Below are the code and all the weights of a small trained network. Each question names an input and a target symbol and asks about switching units off, where a switched-off unit gives its printed mean instead of its output.

import numpy as np


def w(rows, s, z=0):
    codes = np.array(rows[::2]) - 128.0
    scale = np.full(codes.shape[1], s)
    scale[-1] = z or s
    return codes * scale


def norm(h):
    return h / np.sqrt((h * h).mean(-1, keepdims=True) + 1e-5)


def f(y):
    return np.maximum(y, 0)


def softmax(a):
    e = np.exp(a - a.max(-1, keepdims=True))
    return e / e.sum(-1, keepdims=True)


def log_softmax(a):
    a = a - a.max(-1, keepdims=True)
    return a - np.log(np.exp(a).sum(-1, keepdims=True))


def net(x, mask):
    ids = ['βμπστφψ'.index(c) for c in x.split()]
    T = len(ids)
    res = E[ids] + P[:T]
    u = 0
    for l in range(2):
        q, k, v = (norm(res) @ M[l].T for M in (Q, K, V))
        z = softmax(np.where(np.tri(T) > 0, q @ k.T / 3**0.5, -1e9)) @ v
        res = res + np.where(mask[u], z, O[l][:, -1]) @ O[l][:, :-1]
        u += 1
        y = f(norm(res) @ A[l][:, :-1].T + A[l][:, -1])
        res = res + np.where(mask[u : u + 8], y, B[l][:, -1]) @ B[l][:, :-1]
        u += 8
    return log_softmax(norm(res)[-1] @ U[:, :-1].T + U[:, -1])


Q, K, V, O, A, B = {}, {}, {}, {}, {}, {}
E = w([
[137,154,199,107,99,86],'β',
[122,2,122,233,221,172],'μ',
[77,83,99,71,71,84],'π',
[120,194,87,161,85,112],'σ',
[184,152,159,145,165,65],'τ',
[244,170,74,204,162,150],'φ',
[210,127,130,134,108,62],'ψ',
],0.0023)
P = w([
[87,83,148,254,95,108],'0',
[92,107,153,213,106,104],'1',
[103,117,154,192,107,112],'2',
[109,125,149,174,112,113],'3',
[113,130,148,161,113,113],'4',
[126,134,142,151,118,116],'5',
[130,138,138,136,121,120],'6',
[137,143,135,124,125,123],'7',
[141,148,126,115,127,124],'8',
[143,155,122,102,130,127],'9',
[146,159,113,86,133,130],'10',
[153,170,109,64,135,131],'11',
[154,173,108,62,141,127],'12',
],0.0019)
Q[0] = w([
[66,12,195,112,164,233],'L0H1',
[180,228,32,176,119,1],'L0H1',
[224,151,180,110,69,42],'L0H1',
],0.0057)
K[0] = w([
[64,73,136,242,123,106],'L0H1',
[173,168,112,14,155,160],'L0H1',
[62,254,74,54,96,118],'L0H1',
],0.0056)
V[0] = w([
[150,95,153,126,141,173],'L0H1',
[136,254,100,76,99,97],'L0H1',
[144,134,179,73,128,152],'L0H1',
],0.0036)
O[0] = w([
[189,148,167,97,103,193,39],'L0H1',
[132,59,146,253,164,77,254],'L0H1',
[117,94,190,171,82,167,45],'L0H1',
],0.003,0.0027)
A[0] = w([
[83,131,121,76,116,115,10],'L0N1',
[187,125,169,82,136,114,217],'L0N2',
[79,136,85,114,75,156,10],'L0N3',
[127,126,63,151,29,167,97],'L0N4',
[161,160,144,104,22,139,86],'L0N5',
[218,151,117,3,122,192,126],'L0N6',
[231,151,137,192,153,132,191],'L0N7',
[159,104,217,99,176,145,83],'L0N8',
],0.0036,0.0012)
B[0] = w([
[143,121,53,150,110,190,132],'L0N1',
[56,127,126,144,115,77,154],'L0N2',
[123,149,134,169,143,68,132],'L0N3',
[81,168,174,74,151,82,151],'L0N4',
[175,219,205,54,144,138,132],'L0N5',
[193,96,97,186,138,3,132],'L0N6',
[56,174,108,89,110,138,251],'L0N7',
[156,138,30,88,42,29,133],'L0N8',
],0.0036,0.0033)
Q[1] = w([
[86,221,167,127,60,33],'L1H1',
[39,250,65,210,149,8],'L1H1',
[141,2,188,87,101,248],'L1H1',
],0.006)
K[1] = w([
[205,22,116,87,210,80],'L1H1',
[253,52,104,184,243,110],'L1H1',
[32,222,137,99,3,101],'L1H1',
],0.0061)
V[1] = w([
[184,202,125,95,39,109],'L1H1',
[160,48,96,149,106,99],'L1H1',
[170,190,122,252,137,94],'L1H1',
],0.0025)
O[1] = w([
[158,207,70,253,98,121,85],'L1H1',
[202,109,167,55,40,114,149],'L1H1',
[222,227,163,148,161,167,250],'L1H1',
],0.0025,0.0022)
A[1] = w([
[92,69,188,36,164,195,239],'L1N1',
[129,31,34,90,136,184,195],'L1N2',
[69,178,162,95,87,115,243],'L1N3',
[114,166,90,154,158,154,150],'L1N4',
[116,168,161,107,100,118,155],'L1N5',
[96,43,106,107,157,102,4],'L1N6',
[160,130,254,159,90,128,62],'L1N7',
[150,171,101,172,134,136,193],'L1N8',
],0.0043,0.0013)
B[1] = w([
[98,138,151,70,250,54,146],'L1N1',
[140,152,216,154,157,3,148],'L1N2',
[177,69,133,132,139,143,249],'L1N3',
[110,84,142,74,128,142,208],'L1N4',
[157,73,153,135,132,136,182],'L1N5',
[102,72,92,80,36,162,161],'L1N6',
[64,84,132,254,94,175,144],'L1N7',
[129,110,148,81,118,171,254],'L1N8',
],0.0042,0.003)
U = w([
[90,74,219,47,236,117,120],'β',
[36,39,50,52,65,104,166],'μ',
[254,173,152,100,23,109,115],'π',
[82,209,63,217,138,43,154],'σ',
[155,144,56,106,145,208,194],'τ',
[107,92,215,206,78,185,123],'φ',
[123,106,103,129,115,121,2],'ψ',
],0.0061,0.0041)

Each question gives the input, a string of symbols that net reads in full, and the target symbol t.
The units are the heads (3 rows each of Q, K, V and O) and the neurons (one row each of A and B). Each row of codes is followed by its name. A weight is (code - 128) times the scale printed after its matrix; where a second scale follows, it is the last column's (O, A, B and U).
mask holds one flag per unit, layer by layer, with each layer's heads first. A switched-off unit (its flag False) gives its mean, the last column of its rows in O or B, instead of its output. The means were averaged over made-up inputs and are rounded, as every weight is.
A unit's drop is (log p(t) with every unit on - log p(t) with that unit switched off) / (log p(t) with every unit on - log p(t) with every unit switched off).
The circuit of an input: a set's keep is (log p(t) with only the set's units on - log p(t) with every unit switched off) / (log p(t) with every unit on - log p(t) with every unit switched off). Starting from the 12 units with the biggest drops (on a tie, the unit counted first), units are removed one at a time, each time the one whose removal leaves the highest keep (on an exact tie, the one counted first), for as long as the keep stays at least 0.8.
units of the circuit, in order: the units of the circuit, biggest drop first
top k neurons: the k neurons with the biggest drops, biggest first
k most important neurons of layer l: the k neurons of layer l with the biggest drops, biggest first
drop of u: that unit's drop, to one decimal
input σ σ β σ ψ σ τ σ, target β: top 4 neurons -> (L1N4; L1N8; L1N6; L1N7)
input σ σ τ σ ψ τ σ π σ ψ ψ β, target φ: units of the circuit, in order -> (L0H1; L1N7)
input β β π τ ψ μ ψ σ ψ ψ σ σ φ, target β: 2 most important neurons of layer 0 -> (L0N7; L0N4)
input ψ φ φ, target τ: units of the circuit, in order -> (L0N7; L0H1)
input ψ σ μ ψ φ, target β: units of the circuit, in order -> (L0N7; L1H1)
input σ ψ σ ψ σ σ π σ τ φ σ τ, target σ: units of the circuit, in order -> (L0H1; L1N3; L1N4)
input σ τ σ σ σ μ π τ σ ψ ψ, target μ: units of the circuit, in order -> (L1H1; L0N7; L0H1; L1N6)
input τ μ φ σ β ψ τ τ σ π β, target μ: top 3 neurons -> (L0N7; L1N6; L0N8)
input π τ σ ψ σ μ τ β σ σ ψ, target μ: units of the circuit, in order -> (L0N7; L1H1; L0H1; L1N6)
input φ σ σ φ ψ σ, target τ: top 4 neurons -> (L1N8; L1N2; L0N2; L1N4)
input τ ψ σ ψ ψ τ σ σ τ ψ σ σ, target σ: units of the circuit, in order -> (L0H1)
input τ π σ μ τ, target μ: units of the circuit, in order -> (L1H1; L0H1; L0N2)
input ψ σ σ σ φ σ ψ ψ σ, target π: top 2 neurons -> (L1N8; L1N1)
input τ σ μ ψ π, target β: 2 most important neurons of layer 0 -> (L0N7; L0N5)
input σ σ μ π, target β: top 3 neurons -> (L1N1; L1N2; L0N7)
input μ φ ψ, target β: top 4 neurons -> (L0N7; L1N1; L0N5; L0N6)
input τ ψ ψ σ ψ σ σ φ φ τ ψ σ, target τ: top 3 neurons -> (L1N8; L1N2; L1N4)
input σ ψ τ π ψ σ σ σ β β σ, target φ: top neuron -> (L1N8)
input ψ ψ σ β ψ σ, target φ: 2 most important neurons of layer 0 -> (L0N7; L0N8)
input σ β σ τ σ, target β: top 4 neurons -> (L1N4; L1N8; L0N4; L1N6)
input φ ψ μ σ β σ ψ τ β σ ψ β, target μ: top 2 neurons -> (L0N7; L0N8)
input σ φ σ β φ ψ τ π σ β σ ψ, target σ: drop of L0N5 -> 0.0
input σ β ψ, target π: drop of L1N4 -> 0.1
input ψ φ σ β σ β ψ σ σ σ, target σ: drop of L1N6 -> 0.1
